Look-ups in named tables: a row name and a column name give one cell, copied from the table.

Table kib
|  | risevut | sutasov | kod |
|---|---|---|---|
| turot | 76 | 80 | 72 |
| gam | 52 | 83 | 24 |
| pove | 53 | 62 | 49 |
| zos | 57 | 67 | 52 |
| radet | 90 | 67 | 91 |
| bofimu | 71 | 60 | 84 |
| fugure | 65 | 41 | 86 |
| mozorik | 58 | 70 | 46 |
| gol | 57 | 52 | 67 |
| dukuzin | 62 | 62 | 68 |
| rop | 75 | 53 | 92 |

What is the sutasov of pove in kib?
62
What is the kod of radet in kib?
91
What is the sutasov of turot in kib?
80
What is the kod of turot in kib?
72
What is the sutasov of dukuzin in kib?
62
What is the kod of mozorik in kib?
46
What is the kod of rop in kib?
92
What is the kod of dukuzin in kib?
68
What is the risevut of mozorik in kib?
58
What is the risevut of gam in kib?
52
What is the kod of gam in kib?
24
What is the risevut of radet in kib?
90
What is the risevut of pove in kib?
53
What is the kod of bofimu in kib?
84
Row with the largest kod: rop

Table dape
	zor	didu	bagipet	defa	besera	degivap
sipa	2736	3680	3826	7498	280	3695
silusi	9003	3142	7849	4893	5170	6064
bonabov	6221	5863	5713	3405	3073	6894
bis	4464	4887	6385	3472	3794	8819
gubabot	8326	6335	5454	3693	1504	6293
bal	6556	5604	6130	3345	6322	6160

didu of silusi is 3142
zor of sipa is 2736
defa of bis is 3472
besera of gubabot is 1504
zor of silusi is 9003
zor of bonabov is 6221
bagipet of sipa is 3826
besera of bis is 3794
didu of bonabov is 5863
defa of sipa is 7498
bagipet of silusi is 7849
degivap of silusi is 6064
degivap of gubabot is 6293
didu of bal is 5604

sepabo.csv
,vesoke,tudez,dadis,pif,galimul
zasazez,52,166,133,75,185
tifuna,46,172,139,72,177
ginuda,41,178,144,71,167
gunom,65,155,122,78,196

ginuda, galimul => 167
ginuda, dadis => 144
zasazez, galimul => 185
tifuna, pif => 72
zasazez, pif => 75
tifuna, vesoke => 46
gunom, tudez => 155
ginuda, tudez => 178
tifuna, galimul => 177
zasazez, tudez => 166

Table dofirep
columns: vak, kozufe
zarage: [9.070, -3.262]
podisuz: [8.995, -58.073]
dif: [9.746, 44.002]
zipin: [9.734, 50.714]
rekobe: [7.219, 13.305]
zif: [9.654, 35.199]

kozufe of zipin = 50.714
kozufe of zarage = -3.262
vak of podisuz = 8.995
vak of zarage = 9.070
kozufe of podisuz = -58.073
vak of dif = 9.746
vak of zipin = 9.734
kozufe of dif = 44.002
vak of zif = 9.654
kozufe of rekobe = 13.305
kozufe of zif = 35.199
vak of rekobe = 7.219
Which row has the largest vak? dif

ridi:
,peg,zabalid,gavef,fatod,tadel
gevid,-29.5,-37.1,-36.0,-50.8,-42.8
vur,-25.4,-40.9,-42.2,-13.4,-47.1
teso,-16.4,-47.7,-49.2,-30.0,17.8
feka,54.4,-52.3,-34.9,-65.9,-87.3
turemas,9.0,-5.5,-20.2,-48.2,-20.3
vosi,-3.0,-39.3,-55.4,-32.3,-29.0
tufo,-53.1,-56.0,-51.2,-74.5,-71.4
rap,-26.5,-63.0,-46.4,-34.4,-43.6
vezaguz,-29.1,-21.6,-33.9,-37.3,-43.1
nima,-61.5,-28.9,-49.3,-48.8,-15.3

vur, tadel => -47.1
teso, fatod => -30.0
nima, zabalid => -28.9
tufo, zabalid => -56.0
vur, peg => -25.4
tufo, fatod => -74.5
rap, fatod => -34.4
teso, peg => -16.4
nima, fatod => -48.8
vezaguz, fatod => -37.3
rap, peg => -26.5
vosi, zabalid => -39.3
tufo, tadel => -71.4
feka, fatod => -65.9
vosi, tadel => -29.0
feka, tadel => -87.3
turemas, gavef => -20.2
turemas, tadel => -20.3
Row with the largest tadel: teso

Table vin
	zezuva	pezuzez	nodof	padezib	vabisi	zupur	buz	zuvodol	tul	lubime
dupopel	0.8	0.5	0.5	0.7	0.5	0.7	0.9	0.7	0.9	0.3
gugugek	0.8	0.4	0.5	0.6	0.5	0.7	0.9	0.7	0.9	0.2
dosi	0.8	0.5	0.5	0.7	0.5	0.7	0.8	0.7	0.9	0.3

gugugek, nodof => 0.5
gugugek, pezuzez => 0.4
gugugek, lubime => 0.2
gugugek, zupur => 0.7
dupopel, buz => 0.9
dupopel, zezuva => 0.8
dupopel, nodof => 0.5
dosi, padezib => 0.7
gugugek, buz => 0.9
gugugek, vabisi => 0.5
dosi, lubime => 0.3
dosi, zuvodol => 0.7
gugugek, tul => 0.9
dosi, buz => 0.8
dosi, vabisi => 0.5
dosi, tul => 0.9
dupopel, padezib => 0.7

bezu =
	zaz	teso	vev	giv	bere
kogi	249	432	196	458	426
bam	311	309	947	394	417
rov	278	79	538	422	454

rov, teso -> 79
rov, zaz -> 278
bam, teso -> 309
rov, giv -> 422
kogi, bere -> 426
kogi, vev -> 196
kogi, zaz -> 249
kogi, teso -> 432

pep:
columns: tovud, seb, ziz
nited: [-70.23, -62.71, 7.38]
sozof: [-42.05, -87.13, 15.50]
domuf: [39.73, 62.45, -21.81]
tafamud: [-59.68, -24.08, 65.40]
luga: [-8.45, 59.46, 33.48]
vud: [-39.41, 27.37, 98.06]
petebi: [-17.15, 65.86, 68.05]
der: [32.39, 49.04, -29.42]
lusol: [-71.00, 1.36, 64.01]
desufog: [1.30, 33.26, 28.40]
petuli: [2.50, 41.95, -30.29]
gigu: [-64.40, -15.02, 54.53]

seb of nited: -62.71
seb of sozof: -87.13
ziz of sozof: 15.50
seb of tafamud: -24.08
ziz of desufog: 28.40
seb of gigu: -15.02
tovud of der: 32.39
tovud of petebi: -17.15
ziz of nited: 7.38
ziz of lusol: 64.01
tovud of lusol: -71.00
tovud of tafamud: -59.68
seb of luga: 59.46

